[128 = 0]
141, 131, 129, 121, 126, 132, 140, 117, 108, 125, 119, 108, 125, 110, 159, 117, 139, 109, 129, 121, 140, 135, 108, 147, 154, 145, 145, 115 -> (55) + (80)
103, 120, 119, 141, 117, 173, 150, 133, 162, 156, 152, 114, 144, 138, 98, 126, 113, 146, 133, 124, 109, 67, 114, 152, 129, 107, 113, 141 -> (50) + (73)
131, 63, 137, 128, 191, 150, 134, 134, 114, 118, 150, 143, 83, 120, 114, 138, 141, 161, 124, 129, 132, 94, 107, 147, 143, 115, 104, 113 -> (57) + (73)
154, 137, 136, 136, 148, 131, 136, 125, 148, 129, 141, 136, 108, 103, 95, 122, 118, 163, 112, 125, 133, 112, 134, 162, 151, 138, 120, 125 -> (56) + (73)
146, 116, 91, 101, 187, 143, 102, 128, 79, 95, 111, 133, 128, 83, 170, 170, 173, 152, 125, 103, 175, 117, 105, 142, 116, 91, 112, 106 -> (57) + (79)
142, 163, 104, 81, 143, 126, 165, 122, 89, 102, 122, 149, 127, 98, 179, 135, 153, 162, 123, 124, 159, 133, 104, 147, 122, 165, 118, 106 -> (57) + (80)
115, 149, 88, 124, 110, 131, 116, 125, 123, 118, 124, 121, 154, 116, 162, 119, 123, 108, 157, 120, 134, 118, 108, 111, 113, 147, 128, 113 -> (50) + (80)
132, 140, 148, 126, 148, 136, 144, 137, 147, 117, 145, 143, 114, 124, 111, 136, 125, 160, 110, 130, 125, 121, 117, 138, 153, 114, 120, 134 -> (56) + (73)
133, 88, 59, 165, 136, 153, 92, 120, 125, 159, 150, 85, 158, 91, 157, 141, 136, 117, 163, 123, 156, 76, 110, 120, 118, 106, 105, 86 -> (50) + (80)
158, 114, 133, 141, 173, 146, 153, 156, 111, 116, 142, 139, 96, 91, 141, 130, 138, 166, 124, 131, 124, 86, 113, 143, 163, 142, 113, 92 -> (48) + (73)
126, 115, 68, 122, 151, 127, 93, 122, 116, 143, 138, 132, 149, 104, 114, 152, 115, 107, 123, 81, 151, 115, 107, 131, 155, 125, 131, 87 -> (50) + (80)
139, 132, 61, 110, 163, 136, 101, 125, 103, 129, 129, 93, 127, 95, 170, 149, 143, 118, 116, 170, 192, 109, 88, 155, 164, 113, 112, 103 -> (57) + (80)
141, 159, 103, 93, 156, 119, 140, 114, 108, 116, 112, 128, 124, 115, 196, 142, 150, 140, 141, 165, 173, 134, 106, 153, 138, 128, 126, 134 -> (57) + (80)
139, 135, 139, 112, 169, 130, 152, 135, 142, 125, 162, 136, 95, 106, 94, 123, 119, 158, 126, 150, 124, 94, 106, 116, 157, 123, 106, 126 -> (56) + (73)
134, 102, 75, 137, 94, 132, 124, 124, 128, 140, 124, 81, 107, 128, 143, 122, 127, 114, 132, 232, 150, 100, 93, 159, 142, 132, 114, 97 -> (50) + (80)
124, 127, 141, 116, 153, 151, 146, 129, 125, 121, 137, 132, 101, 118, 128, 133, 122, 166, 111, 140, 132, 108, 137, 139, 158, 132, 119, 130 -> (48) + (73)
133, 220, 94, 66, 167, 65, 96, 127, 136, 108, 144, 130, 132, 99, 101, 158, 118, 143, 108, 125, 151, 125, 125, 97, 129, 163, 136, 118 -> (56) + (75)
143, 146, 96, 118, 180, 124, 108, 131, 94, 102, 151, 137, 119, 92, 145, 158, 155, 154, 116, 136, 169, 108, 102, 117, 126, 111, 122, 114 -> (48) + (80)
110, 119, 90, 131, 103, 144, 119, 110, 115, 145, 126, 127, 153, 125, 161, 133, 114, 127, 154, 103, 120, 104, 96, 129, 169, 124, 137, 96 -> (55) + (80)
129, 105, 153, 156, 162, 141, 155, 104, 139, 119, 146, 136, 71, 132, 128, 137, 138, 161, 109, 132, 136, 109, 95, 152, 193, 97, 100, 144 -> (48) + (73)
170, 198, 110, 107, 190, 39, 100, 108, 123, 118, 146, 138, 119, 62, 112, 153, 118, 175, 110, 153, 166, 137, 120, 131, 137, 154, 143, 109 -> (56) + (80)
105, 140, 129, 126, 114, 158, 143, 138, 131, 141, 131, 116, 127, 131, 140, 117, 127, 146, 127, 129, 109, 104, 123, 152, 134, 138, 132, 137 -> (55) + (73)
129, 116, 73, 114, 119, 119, 127, 123, 92, 148, 106, 106, 167, 119, 154, 125, 144, 97, 150, 112, 131, 124, 112, 130, 140, 139, 127, 65 -> (50) + (80)
138, 95, 86, 154, 131, 187, 143, 141, 130, 150, 146, 117, 132, 100, 128, 129, 128, 127, 150, 116, 128, 73, 94, 152, 134, 109, 109, 90 -> (50) + (73)
137, 132, 101, 119, 150, 126, 131, 126, 127, 145, 140, 128, 129, 112, 116, 131, 131, 138, 104, 117, 155, 121, 117, 150, 172, 143, 117, 107 -> (48) + (80)
167, 85, 97, 105, 172, 133, 84, 153, 83, 84, 125, 134, 120, 54, 166, 146, 147, 124, 130, 122, 168, 101, 106, 111, 121, 143, 127, 61 -> (48) + (80)
152, 170, 100, 100, 182, 97, 131, 118, 94, 117, 125, 140, 90, 99, 161, 138, 154, 150, 135, 164, 162, 126, 98, 147, 161, 135, 106, 128 -> (57) + (80)
109, 134, 57, 120, 152, 137, 110, 141, 118, 109, 141, 126, 116, 90, 88, 140, 144, 116, 136, 84, 154, 109, 88, 134, 142, 128, 124, 94 -> (50) + (80)
138, 170, 106, 96, 145, 90, 132, 115, 120, 116, 120, 124, 120, 102, 139, 134, 169, 143, 121, 156, 159, 143, 107, 131, 139, 138, 137, 131 -> (48) + (80)
